Moves between items:
NQ: σ>BT, ρ>GP, θ>MJ
ZD: σ>HQ, ρ>PC, θ>ZH
ZP: σ>HL, ρ>CZ, θ>CR
JT: σ>FD, ρ>HJ, θ>RC
GP: σ>RQ, ρ>TJ, θ>NQ
SD: σ>PN, ρ>HL, θ>BD
NT: σ>NB, ρ>TN, θ>DT
JD: σ>JB, ρ>BB, θ>LH
CC: σ>GN, ρ>ZQ, θ>RQ
CM: σ>FR, ρ>FM, θ>PR
CZ: σ>MD, ρ>QN, θ>ZP
MB: σ>JL, ρ>JZ, θ>MQ
ZC: σ>QL, ρ>PB, θ>ZQ
ZS: σ>BD, ρ>GB, θ>PN
GQ: σ>LF, ρ>GP, θ>QN
QN: σ>MZ, ρ>GQ, θ>LZ
DP: σ>NR, ρ>TN, θ>HD
SR: σ>DH, ρ>FR, θ>DH
LH: σ>NT, ρ>JD, θ>GM
MZ: σ>GQ, ρ>LF, θ>MD
ZN: σ>GB, ρ>FF, θ>SD
HL: σ>ZS, ρ>ZN, θ>SD
SZ: σ>RT, ρ>QZ, θ>HQ
RT: σ>BG, ρ>FJ, θ>CM
CH: σ>ZL, ρ>PF, θ>TM
JL: σ>MR, ρ>FR, θ>LL
CR: σ>TR, ρ>ZP, θ>NJ
LG: σ>SJ, ρ>HJ, θ>FM
QG: σ>BR, ρ>RC, θ>RM
HQ: σ>PC, ρ>ZP, θ>FL
FR: σ>LG, ρ>SJ, θ>SR
TQ: σ>ZH, ρ>TR, θ>LS
CJ: σ>ZL, ρ>QL, θ>BD
MQ: σ>SQ, ρ>MB, θ>SJ
PQ: σ>TM, ρ>FD, θ>GQ
ZL: σ>JT, ρ>LZ, θ>FD
PF: σ>LZ, ρ>RM, θ>CH
JC: σ>LL, ρ>BG, θ>NR
FM: σ>FR, ρ>JT, θ>CM
GN: σ>ZQ, ρ>CJ, θ>TJ
ZF: σ>SD, ρ>PN, θ>RF
FC: σ>JZ, ρ>GM, θ>SQ
QZ: σ>QB, ρ>QM, θ>JC
QL: σ>PB, ρ>QF, θ>CJ
NB: σ>BD, ρ>ZF, θ>TT
LL: σ>LH, ρ>JL, θ>TN
MR: σ>QZ, ρ>QB, θ>RG
CN: σ>MQ, ρ>SQ, θ>LG
DT: σ>LH, ρ>NT, θ>BD
MJ: σ>PG, ρ>NQ, θ>GB
MM: σ>FR, ρ>HB, θ>JB
TM: σ>FD, ρ>CH, θ>LF
RM: σ>ZL, ρ>QG, θ>PB
FF: σ>MJ, ρ>PG, θ>ZN
RQ: σ>TJ, ρ>CC, θ>BT
PB: σ>QF, ρ>BD, θ>CC
BB: σ>MM, ρ>RF, θ>JD
BT: σ>GP, ρ>RQ, θ>PG
HB: σ>MH, ρ>JZ, θ>MM
NR: σ>TN, ρ>JC, θ>FL
LC: σ>NQ, ρ>TT, θ>RF
MG: σ>TT, ρ>QJ, θ>MP
PN: σ>HL, ρ>ZS, θ>ZF
PP: σ>JT, ρ>CR, θ>BR
MP: σ>NQ, ρ>MG, θ>MH
PC: σ>SJ, ρ>RT, θ>ZD
TN: σ>PR, ρ>LL, θ>DP
HJ: σ>ZD, ρ>QN, θ>TQ
JB: σ>SM, ρ>SJ, θ>BB
BR: σ>RM, ρ>PP, θ>NJ
QM: σ>PR, ρ>DH, θ>QZ
MH: σ>SM, ρ>MP, θ>RF
PR: σ>DH, ρ>DT, θ>QB
ZQ: σ>CJ, ρ>ZC, θ>CC
SQ: σ>RG, ρ>FC, θ>GM
FJ: σ>RM, ρ>FL, θ>HQ
RC: σ>HD, ρ>BG, θ>QG
SM: σ>MP, ρ>LC, θ>HB
MD: σ>BG, ρ>MZ, θ>RJ
FD: σ>CH, ρ>ZL, θ>PQ
RJ: σ>CR, ρ>MD, θ>TR
LZ: σ>PF, ρ>NJ, θ>ZC
JZ: σ>GM, ρ>TN, θ>CM
QB: σ>QM, ρ>PR, θ>MR
PG: σ>QL, ρ>BT, θ>FF
RF: σ>HB, ρ>MH, θ>BB
HD: σ>FL, ρ>FD, θ>TN
SJ: σ>CN, ρ>QJ, θ>FR
RG: σ>JL, ρ>MR, θ>MR
BG: σ>TN, ρ>HD, θ>SZ
QJ: σ>NB, ρ>BD, θ>MG
BD: σ>SJ, ρ>MQ, θ>QJ
QF: σ>LS, ρ>RM, θ>QL
NJ: σ>QG, ρ>ZD, θ>LZ
TJ: σ>HB, ρ>GN, θ>GP
GB: σ>FF, ρ>MJ, θ>TT
GM: σ>DT, ρ>FM, θ>FC
FL: σ>DP, ρ>NR, θ>FL
ZH: σ>CM, ρ>CZ, θ>PP
LF: σ>CR, ρ>TM, θ>MZ
GZ: σ>TQ, ρ>CR, θ>BT
DH: σ>BR, ρ>FR, θ>QM
LS: σ>CC, ρ>TQ, θ>LF
TR: σ>ZP, ρ>RC, θ>PB
TT: σ>QJ, ρ>NB, θ>LC

The rows follow the links: the fewer symbols apart two items are, the more alike their rows tend to be.

Each row is also shifted at random along 7 hidden directions that mean nothing.

Some items, each with a row of numbers:
FC: [ 40  11  14  -3   6 -17 -18 -39 -26 -18  -1   4   5  32 -21 -26   9  15  19   2   4  -2  11 -28  38  11   6 -22  25 -17   8  12   9   9  -5 -32  10  15 -25  17  -3  30   4   5 -19 -14 -10   1  14 -20 -15 -25  15   7  31  27]
NT: [-17  -8   5 -12  -1  -9  -9   6  16   9   7   0 -22  -8   0  31 -41 -16  11  31 -47 -56   0   0 -44  19 -28   0 -13  -1   5   4  26 -28  21 -20 -28   9   9 -14 -14  22  27  12  -5  -4  18  28 -39  87 -14  -7  37  -6  -9   7]
QN: [-41   1 -17  16   0  10  13  -3  13  10 -11 -13  25  -1   2 -38  28  20 -10 -32  33  83  -1 -46  61 -10  58  33   8   8   8  -9 -20  42 -17  16  37 -41  25  -7 -12 -10 -16 -11  13   1 -42  -8  29 -39   9  25 -22  10  -2 -30]
SQ: [ 58  10  -3 -44 -10   9 -13 -41 -18  39  19  -7 -20   2  30  13  -4  22 -37  -5 -20 -16 -27  14  27 -27  28  36  13 -13  -8 -37  19  17 -44  -7  10 -28 -18   3 -59  19   1  28 -23  53 -19 -30   4  45  -7   1  38   6  16 -30]
HJ: [-67  31 -22 -21 -32   8  -6  -3  20 -32 -28  17  30 -11 -20 -19   4   8 -36  13 -14  -6 -14  10  15 -10  -7 -33 -24  -3  10  -5  11  33 -49   0   8  -4  17   1  -9   0 -26  -2 -21  24  11 -36   4 -85 -18  19 -17   4   3   1]
MM: [ 36   5  26  -1   5  23 -13 -27 -15 -47   9  32 -18  12 -11 -29  -3  21 -14 -13  12  -4   0  61   2  21 -12 -28  23 -13  13  10  17 -16   9  19  -4   7 -43  -8  44 -19 -44   5 -12  15  -5 -19  -1 -92 -22  -9  18 -15  -5  27]
MQ: [ 23   4   0 -10   0   0 -11 -36 -26   3  23  -3 -14  11   5 -18  -4  27   9 -29  -5  42   3 -34  31 -15  56  35  30 -13   4  -5  -5   4   3  10  14 -10  -9   2   1  21  17  18  -1   8 -28  13   2  10 -17   3  31   7  25 -14]
QJ: [106 -18  24  45  16  20 -17 -31 -45  -6 -11   4 -17  46 -31 -24  30  10  10  38   6 -54  -1 -18  -5  14 -32 -29   1 -18 -15  -6  15  21   4 -54  43  30 -39  -6   7   3   2  10 -29 -20   8 -42  28 -12 -21 -30  14 -17  21   8]
MP: [ 59 -39  39  51  41  30   9 -26 -15  45   7  -8 -37  31  10 -39  37  29  -7   6  40  39  -3 -33  37   9  33  62  25   1   0 -27  -7  21  18 -10  68 -35 -24 -30 -12 -26 -20  -4  22  -5 -55 -31  32  20   8 -14   7  -2  -9 -51]
MH: [ -4 -13  30  14   4   2  -7  -6 -12 -23  26  29 -17  12 -19 -18   9 -23  -1  -5  15 -17  18  77 -21  39 -47 -51  16  -9   0  44  15 -25  67  14 -28  23 -37 -17  65 -13 -24  -1  -3 -21  -4   9  -9 -24  -8 -13   0 -37 -15  71]
CM: [ 63  33   2 -32  -3 -11 -23 -39  -4   0   8   1   5   0   4  -8  26  12 -32  -1  21 -41 -11  47  15  -5 -19 -23  24 -27 -20 -13  32  11 -26 -23   2   8 -40  15 -35  33 -10  15 -38  23  -3 -28   8  -1  -2 -22  11  -5   9  18]
JB: [-32 -17  29  -6   9  13 -12 -19   8  23   0  13 -25  16  -6  -5  -6  -9 -37  32 -16 -40 -17  37   9  28 -36 -14  -9  -1   7   3  36  15   3 -30   4 -16 -17 -25 -27  -6 -28   5  -8  19 -16 -35  -7  15  -5 -15  17 -16 -18  11]
TJ: [-67 -19  18 -38   3  15  14   7  -3  27   6   7 -14   3  31  20 -28  -4 -27 -18 -15  31 -24  28  33  -9  20  25 -14  28  24  -4  -5   1 -25  25 -17 -37   7   3 -15 -37 -36  -5  29  52 -12 -18  -9 -35  23   4  -6  10 -14 -12]
FF: [ 15 -25   6  47  14  12   9  -2 -29  30  16 -25 -14  19   5 -19  20  14  21 -35  21  56  -7 -59  22 -28  45  50   8   1 -29 -18 -41  17   4  13  57   1  -4   6  20 -16  18   2  32  -8 -20 -17  20 -23  14  -7 -17   6   0 -46]
NQ: [ -6 -28  19   9  21  20  15   5 -12  48  20  -9 -28   6  29   4   7   6 -18 -17  12  32 -14   9   4 -21  19  53   3  18  -8 -22 -19  -1   6  28  23 -28  -9 -18  -5 -36  -9   6  30  23 -18 -20  10  19  24   3  -9  -9 -17 -46]
SJ: [ -6  32  -6 -58   0 -15 -41  -5  18 -39 -15  -3  11  -5 -20  35 -50   6   1  10 -42 -31   2  11   1   4 -29 -72 -15  24  16  14  26  -6 -30  -9 -58   6   0   0 -31  26  -1  38 -50  17  36  30 -33   5  -7  17  41 -28  17  36]
QG: [-48  -9 -19  27 -33   5  29   3  -3  12  -5  21   9  -3  -3 -29  19 -18  -6  25  -9   0  -4 -19  -5   7  20  36 -10 -29   9  -2  -2  11   9 -13  26  -6  33   0  11   5  15 -35  27  -7 -18 -17  16  -7 -20   5 -18  37   0  -5]
LH: [ 86   6  24  -5  13   1 -18 -27  -8 -20 -17  15 -10  22 -17   2   0   1  -6  52  -7 -92  -1  33 -19  32 -59 -50   0 -16   3  -2  42  -4 -11 -58  -9  27 -40   4 -22  15 -10   5 -42   0  24 -20   1   5 -16 -38  27  -9   9  28]
ZP: [-27  14 -23  11  10 -13 -12  32  45   1 -56 -29  39  -7 -23  15   9  -5  -2  42  -1 -32  -5 -42  -8  -4 -38 -43 -40  26 -13 -11   0  34 -36 -38   5   4  31  -9 -54   6  12   5 -22 -22  34  -6   6  21  22  18 -28 -16  -5 -18]
LL: [ 17  -3  13   5  -3  13   3 -20  -1 -19  32   9 -21  -3  21 -27 -12  20  -1 -60  18  34 -11  20  34   9  46  45  33 -40 -12   1   6 -13  -1   9  21   2 -33  33  30   1 -22 -19  27  21 -32 -14 -18 -86  -3 -32  18  42 -28  -3]
FR: [ 17  20  14  11  18 -20 -11 -37  -9   3   6  -3  -8  14  -7 -36  25  34   8  13  20  22  21 -46   5  -8  17  28  43 -10  -2 -16  -5  -6  20   5  38   1 -21 -19  -5  22  24  17  -3 -29 -25  16  18  47 -18 -11   5  -6  20 -27]
BG: [  2  -6 -10  -2  -9   4  10  20  32  -2  29 -10   0 -32  28   6 -15 -11   4 -74  24  48  -3  37  29  10  37  27  17 -15 -13  20  -3  -8  12  22 -22 -15   0  29  18   0 -18 -21  23  13 -30  15 -27 -31  28   2   6  29 -43  20]
MZ: [ 42  19  -8  37  -4   6  11  -3  -9   1 -19  13   6 -11  -8 -31  64   9 -20  54  31 -37  11  12 -59 -14 -34   4   3 -11 -13 -26  -4   3  16  11  41  15   2 -37  12  -7  11  -7 -14 -30  10 -23  45  29 -21   5 -34 -22  12 -33]
FL: [161  -6  -8  18  13  -2   8  16   2  -6  22  -8  -1 -25  23  25  17 -14  40 -28  48  -6  33  41 -29  18  -2  -1  37 -13 -12  16  -3 -34  44   7 -42  16 -22  17  24   4   3 -17  -8 -34  -3  45   5  60  26  -9   9   5  -7  33]
CR: [-27  11 -30  16 -21  14  21  12   8  22   3  -1  -7 -35  22 -10  28   6 -27  17   0   8  -1   1 -57 -33  15  53  -5   0 -13 -36 -14  -5  14  47  27 -16  32 -44   8 -12  20   1  13   0  -2  -3  15  59 -18  36 -20 -13  -6 -63]
ZF: [-63  -7 -14  19  -5  -1 -14  31  14 -12  -4 -14 -11 -12 -21  21 -43 -10  31   6 -54  -4   7 -57 -44  -6  -5  -9 -31  21  -9  10 -13 -11  23  10  -7  17  33 -25  21   7  40  26   4 -26  30  38 -38  44 -18  24  22 -27  -7 -17]
GN: [-74 -25   4 -34  -8 -23  26  21 -23  40  54  12 -14 -13  32  31 -18 -50  23 -39  -7  55  24  43  -2   3  16  17  11  24  26  52 -20 -40  74  54 -74 -17  20   0  46 -11   8  -8  38  -5 -24  69 -20  88  27  15  -7  -8   7  62]
DP: [-29  10 -14 -33  -4   9  -6  42  57 -48 -23  -6   7 -43  18  55 -83   5  11 -25 -34  -2  -7   9 -10  12   5  -9 -28  24  17   6   9 -27 -40  12 -57  -7  27  18 -12 -10 -18  -5   1  29  37  35 -59 -43  13  19  30  22 -40  -8]
FJ: [ -1 -28   0  40   0  -3  24  12  12  35  10  -3  -9  -7  14 -11  21 -27   9   6  19  -9   4  -8  -9  23   3  41   3 -28 -14   6   1   0  40 -29  18  -1   6   8   0   8  12 -35  33 -26 -26  -2   0  50  12 -22 -12  31 -25   1]
TT: [ 89 -24  24  54  21  40  -5 -18 -32   6 -12   0 -35  29  -9 -18  20  29  -3  35  -2 -31 -12 -31 -26  -4  -7  23  -5  -8 -14 -36  -2  14  -5 -22  65  10 -25 -27   6 -19   1  13  -5  -5   6 -46  25  -8 -21 -16  18 -14   3 -60]
QZ: [ 19  32  20   6  12 -21 -14 -15   5 -35 -11   3   7   5 -14 -22  18  20   1   8  30 -27   5  10 -15   2 -33 -23  23 -22 -25  -6   0 -21  -8  -9  27  45 -43  22  14  11   2  -6  -3 -18  25 -14   7 -63  -7 -42 -26   5  -5  -1]
NR: [ 16 -15   9  25  -4  10  15   7   9   0   1   8 -16  -9  10  -6   2  -9  -5   8   4 -36 -11  20 -23  19 -13  22  -3 -29 -14  -6  11 -14   6 -22  17  15 -14  12  11  -2  -5 -28  20  -3   1 -24  -8 -22  -1 -31  -3  32 -29  -4]
FM: [-52  14   4  -7 -11 -22  -4 -33  -8  29  10  12 -11   8  -9 -23  17  -5 -22  47 -20 -42  -4  -2 -25  -2 -20  10   9 -25  -7 -10  21  -3  21 -19  22   5  -4 -26 -16  35  32  13  -4  -6  -9 -11   4  76 -32 -11   3 -10  17  -2]
SZ: [-20  29  -9  -9  -6 -19  -7  37  43 -67   6   2  16 -40  -3  20 -38 -10  31 -48  14  13  25  41 -28  17 -17 -42  12  -2  -6  42  -5 -50  25  39 -57  34  -4  26  56   5  -4 -10   3 -25  27  57 -45 -56   8   0  -3   2 -31  50]
CH: [ -5   7 -26 -21 -37  15   9   1  -2 -14 -21  21  21  -7  -8   2   4 -12 -27  32 -24 -37 -13  24  -7   2  -9 -25 -29  -6  20  -5  21  21 -32 -18 -14  -9  25   3 -14   0 -12 -13 -23  21  10 -31  11 -22 -21  19   1   8  14  14]

Start, symbols taken left to right, then the item you end at.
Answer with the item's name.
[  8  -3   2 -28  -2 -14 -17 -11   0  14  26  -2 -18  -3   4  22 -29 -14   7  -6 -29 -27   2  16  -3  10 -11  -6   9  -8   0  18  22 -11  19 -13 -33   2 -12   3 -16  28  18  20 -11   6  -3  26 -29  73  -6  -7  37  -7   2  30]
σ σ σ ρ σ σ: PN
[ 46  15 -16 -19 -22   1  17   6 -34 -27  -1  25  21  -8   1   1  28 -10   0  -1  20  -1  12  55 -23 -11 -11 -31   3   3  17  11  -7 -12  -1  36 -34  12  -3   8  39 -15 -16 -13 -15   5  20   2  27 -32  -4  10 -24  -7  31  33]
θ ρ ρ ρ θ θ: TM
[-67  31  -3 -38   6 -31 -17  -1  22 -24  19 -10   1 -18  11   9 -41  23  19 -43 -11  54  15 -20   7 -19  30  14  25  14   0   5 -15 -35   6  49 -23   2   1   2  10  21  19  26  10  -1   4  59 -35   5   0  10  13  -4   0 -10]
σ θ θ σ ρ: DT
[ -3  22 -25  -9 -12  18  -7  20  58 -33 -32 -10  17 -36  11  16 -36  17 -25  -5 -13 -18 -22   2   2   4   4   1 -23  -5  -2 -23  15  10 -64 -10  -2 -15  19   9 -40   2 -17  -7 -15  30  21 -21 -25 -59   0  12  12  27 -40 -32]
θ θ σ σ ρ ρ: QJ
[ 87 -34  22  29  36  25  -1 -12 -16  23  24 -14 -28  19  16 -13  16  20   8 -32  39  47   6   1  27   4  30  31  31   7  -3  -4 -11   3  29  19  19 -28 -25 -22   5 -25 -17  11   8   0 -39  -3  21  19  18   2  21 -21  -9 -17]
ρ ρ θ ρ θ σ θ: MG
[ 20  18 -27  17  -4  -9   3  20  38  -7 -25  -8  29 -25  -7   0  21  -3  -1  16  21 -15   9  -6 -14   6 -13 -12  -5  -4  -8  -2   3  11  -3 -14  -4   0  21  -4 -19  17   9 -11 -15 -24   5   8   8  25   8  16 -18   6  -5   2]
σ ρ θ θ σ ρ: RC
[ 50  25 -30  -2 -23   9  12   6  -8 -39 -11  18  27 -19  -7  -8  16   5   7   0  12  14  20  21 -17  -4  10 -25   4  -3  20   8  -5  -3   2  29 -27  -1  21  -9  30  -3  -6  -7 -25  -9   8  20  19 -18 -17  39  -4  -4  23  18]
σ ρ σ ρ θ ρ ρ: RC
[ -4  39  14   6  15 -31 -14 -21   2 -28  -1   3  10   6 -17 -32  19  32  13  -9  31  32  20 -22   8  -5   5  -4  37 -10 -11   2 -13 -18  10  15  25  23 -26   4  18  21  15  12   1 -27  -4  18   6 -32  -9 -16 -16  -3  12  -2]
σ σ θ ρ θ θ σ: TT
[ 17  -4 -27  16   0 -19  11  16  11 -23 -18  -4  48   6 -22 -13   8  -8  47 -10  27  62  36 -51  41  23  30 -23  12  10  34  38 -14  14  24  -9 -30 -15  37   9   8  12   8 -21  -2 -45 -18  56  18  12   8  29  -6  14  25  44]
ρ θ θ ρ: FD
[143 -33   2  46  36  21  -6 -17 -31  22  11 -33 -17  32   6 -11  16  34  42 -26  26  45  10 -75  34  -6  57  41  27   0 -11 -19 -16  19  12 -15  40 -13 -15  -8 -14   5  19  20  -4 -19 -31  10  23  48   8   5  37  -5  20 -41]
θ ρ σ θ: QJ
[  5   1   8 -15  21   7   4  18  -2 -10 -24  -9   5   3  13  28 -20  20   5  -8   3  28  -6 -13   9 -20   5   2 -11  43  16 -17 -28 -11 -44  28  -7 -10   3   5  -8 -39 -20   4   6  18  27   2   7 -48  23   4 -15   1   5 -34]
σ σ σ θ ρ σ: HB
[ 17   5 -29 -26 -31  -4  19  23   0  22 -16  14   6 -29  13  49   1 -36 -13  74 -39 -89  -3  31 -77  -2 -44  -8 -40   6  17  -9  21 -16  -2 -18 -46   4  39 -13 -30   7  22 -11 -21  -1  34  12  -2 116 -11  19   2  -2  22   6]
σ σ σ σ ρ ρ σ: ZL
[  0   1 -35   7 -39   6  33   3 -13  36  23  15  -4 -31  21 -11  41 -25 -21  21   1 -13   3  29 -53 -19   9  44   0 -22  -3 -13   2  -2  38  26   3 -15  33 -26  12   4  26 -12   4  -4 -17  -3  22  94 -20  25 -11   0   9 -13]
ρ σ ρ ρ: CZ
[ 58 -20   6  16   5   3  15   3 -50  39  43 -11 -16   5  20   8  35 -21   9 -35  29  16   3  36 -14 -24   5  17  18  -3 -27   6 -30 -13  33  33   3  17 -24  10  41 -20   8   2  19  -4  -5  -6  22  25  24 -10 -25 -15   8   7]
ρ σ σ ρ ρ: ZQ
[  3 -15   9 -38  21   3 -28  13  35  13   0 -12  -6  -4   4  45 -36 -18 -14 -10 -13 -15  -7  51  20  27 -34 -52 -12  33  11  22  27   8   1  -8 -63 -28  -7 -16 -41 -10 -32  26 -28  26   1  16 -28  39  31  16  30 -35 -22  42]
ρ σ θ ρ θ: CM
[ 21  21 -42 -16 -13   3   5   9  22 -25 -30  -6  34 -20   3   8 -14  24  10   3  -7  39   9 -46  17  -8  44   7  -3  17  33 -14 -10  10 -34  14 -15 -33  47  -6 -30   7   5  -1 -17   2   0  31  11   7  -9  48  12  14  16 -20]
σ ρ ρ σ ρ θ: PB
[-128  -27   22   37   -6    8   12   13  -13   27    2    3  -23   16  -13  -16    0  -20   -9   19  -28  -14  -22  -23  -30  -14  -25   22  -35    3  -25   -8  -19    3   15    2   54   24    6  -13   33  -21   18   -4   44   -6   15  -36   -7  -30  -10  -20  -36   -6  -18  -33]
σ ρ θ σ ρ: QF
